Below are the code and all the weights of a small trained network. Each question names an input and a class and asks about switching units off, where a switched-off unit gives its printed mean instead of its output.

import numpy as np


def w(rows, s, z=0):
    codes = np.array(rows[::2]) - 128.0
    scale = np.full(codes.shape[1], s)
    scale[-1] = z or s
    return codes * scale


def f(y):
    return np.maximum(y, 0)


def log_softmax(a):
    a = a - a.max(-1, keepdims=True)
    return a - np.log(np.exp(a).sum(-1, keepdims=True))


def net(x, mask):
    res = np.array(x, float).reshape(1, 8) / 4 @ E
    y = f(res @ A[0][:, :-1].T + A[0][:, -1])
    res = res + np.where(mask, y, B[0][:, -1]) @ B[0][:, :-1]
    return log_softmax(res[-1] @ U[:, :-1].T + U[:, -1])


A, B = {}, {}
E = w([
[173,165,18,135,144,147,71,215,139,63,199],'x0',
[159,156,166,170,85,87,166,126,103,110,167],'x1',
[101,122,133,112,136,143,145,144,130,135,131],'x2',
[201,201,190,61,140,180,201,141,199,17,39],'x3',
[106,132,84,131,125,147,128,115,128,128,89],'x4',
[117,213,130,165,236,22,154,176,187,203,73],'x5',
[110,141,170,121,110,120,173,162,97,132,154],'x6',
[78,108,45,64,245,57,144,85,67,2,90],'x7',
],0.0086)
A[0] = w([
[145,155,133,164,204,2,135,153,163,202,70,23],'N1',
[74,104,72,129,143,88,163,117,144,68,136,237],'N2',
[67,67,78,163,104,77,73,106,79,221,170,136],'N3',
[87,157,85,171,69,161,154,69,114,101,124,135],'N4',
[109,179,146,146,181,118,146,178,133,115,143,196],'N5',
[143,151,139,197,66,186,81,144,196,177,126,130],'N6',
[157,33,161,113,110,220,124,33,46,65,193,2],'N7',
[153,106,115,138,199,77,141,53,112,40,163,88],'N8',
[58,173,73,124,129,74,141,87,110,84,131,67],'N9',
[118,18,241,158,163,97,144,24,131,146,52,205],'N10',
[164,112,95,50,217,119,176,49,36,145,170,8],'N11',
[185,126,59,147,153,141,97,232,146,86,182,233],'N12',
[178,216,183,77,110,206,153,130,174,57,34,53],'N13',
],0.0079,0.00087)
B[0] = w([
[91,101,72,112,32,127,83,141,189,75,90,241],'N1',
[160,134,137,90,102,152,181,141,45,113,37,195],'N2',
[169,163,108,98,176,61,150,67,143,169,181,243],'N3',
[102,79,107,121,77,125,152,150,127,153,148,160],'N4',
[96,149,117,100,108,137,66,121,143,96,158,178],'N5',
[190,62,219,131,122,124,148,182,123,231,92,213],'N6',
[68,128,110,112,65,89,48,154,227,131,121,239],'N7',
[161,141,195,115,124,131,162,181,138,151,97,207],'N8',
[136,90,145,69,169,130,135,144,100,122,96,190],'N9',
[78,174,158,189,88,210,166,73,86,123,120,237],'N10',
[185,126,178,109,160,151,145,143,165,154,98,201],'N11',
[69,255,168,171,85,196,145,59,60,143,148,220],'N12',
[107,101,101,76,174,74,162,64,171,140,206,248],'N13',
],0.0091,0.012)
U = w([
[183,105,79,77,225,15,152,13,140,86,207,125],'0',
[92,196,128,198,128,234,109,60,64,65,99,249],'1',
[75,82,67,124,78,74,8,210,184,38,66,56],'2',
[255,70,179,78,178,148,144,234,100,123,55,91],'3',
],0.0072,0.0018)

Each question gives the input, the list of numbers given to net, and the class t.
The units are the neurons (one row each of A and B). Each row of codes is followed by its name. A weight is (code - 128) times the scale printed after its matrix; where a second scale follows, it is the last column's (A, B and U).
mask holds one flag per neuron, in row order. A switched-off neuron (its flag False) gives its mean, the last column of its row in B, instead of its output. The means were averaged over made-up inputs and are rounded, as every weight is.
A unit's drop is (log p(t) with every unit on - log p(t) with that unit switched off) / (log p(t) with every unit on - log p(t) with every unit switched off).
The circuit of an input: a set's keep is (log p(t) with only the set's units on - log p(t) with every unit switched off) / (log p(t) with every unit on - log p(t) with every unit switched off). Starting from the 12 units with the biggest drops (on a tie, the unit counted first), units are removed one at a time, each time the one whose removal leaves the highest keep (on an exact tie, the one counted first), for as long as the keep stays at least 0.8.
circuit, biggest first: the units of the circuit, biggest drop first
most important unit: the unit with the biggest drop
top k neurons: the k neurons with the biggest drops, biggest first
drop of u: that unit's drop, to one decimal
input [4,-3,-4,8,-6,3,-2,-5], class 0: most important unit => N13
input [2,-6,-4,6,-1,-3,7,8], class 3: top 4 neurons => [N8 N2 N3 N11]
input [-1,-7,0,2,-8,-3,-5,-2], class 2: top 3 neurons => [N3 N12 N7]
input [-5,-1,-3,-3,0,4,5,2], class 1: top 2 neurons => [N10 N13]
input [-4,4,4,1,4,0,-5,-8], class 3: top 2 neurons => [N6 N12]
input [-7,-3,6,6,-2,-8,5,8], class 2: top 3 neurons => [N7 N12 N3]
input [1,-8,0,-5,1,5,-2,6], class 3: top 3 neurons => [N13 N2 N7]
input [-4,-5,3,4,0,1,6,-1], class 0: top 3 neurons => [N13 N12 N2]
input [-1,-1,6,1,-4,5,-7,2], class 2: top 2 neurons => [N1 N12]
input [-3,-7,7,-3,-7,1,-3,5], class 3: circuit, biggest first => [N13 N11]
input [-2,-8,-5,-3,0,-3,-4,-2], class 0: top 2 neurons => [N3 N1]
input [6,6,5,5,5,6,-3,3], class 1: top 3 neurons => [N12 N7 N3]
input [7,1,7,7,-8,-5,-2,0], class 0: top 2 neurons => [N13 N10]
input [4,-3,5,3,1,-6,3,-1], class 2: most important unit => N7
input [-2,-5,5,1,5,-5,7,7], class 3: top 3 neurons => [N11 N1 N2]
input [4,-8,5,2,0,1,-7,-4], class 1: top 3 neurons => [N12 N8 N11]
input [-7,-7,-1,-7,3,-2,1,8], class 3: circuit, biggest first => [N11 N2]
input [1,-5,-8,0,8,0,-8,-3], class 3: circuit, biggest first => [N6 N7]
input [1,0,4,-4,1,-3,2,1], class 0: drop of N10 => 0.2
input [4,0,-6,-5,-1,-5,0,0], class 0: most important unit => N3
input [-4,0,0,-4,1,-2,1,-5], class 3: drop of N2 => -0.2
input [-4,-6,3,-5,1,-3,4,1], class 0: drop of N12 => 0.7
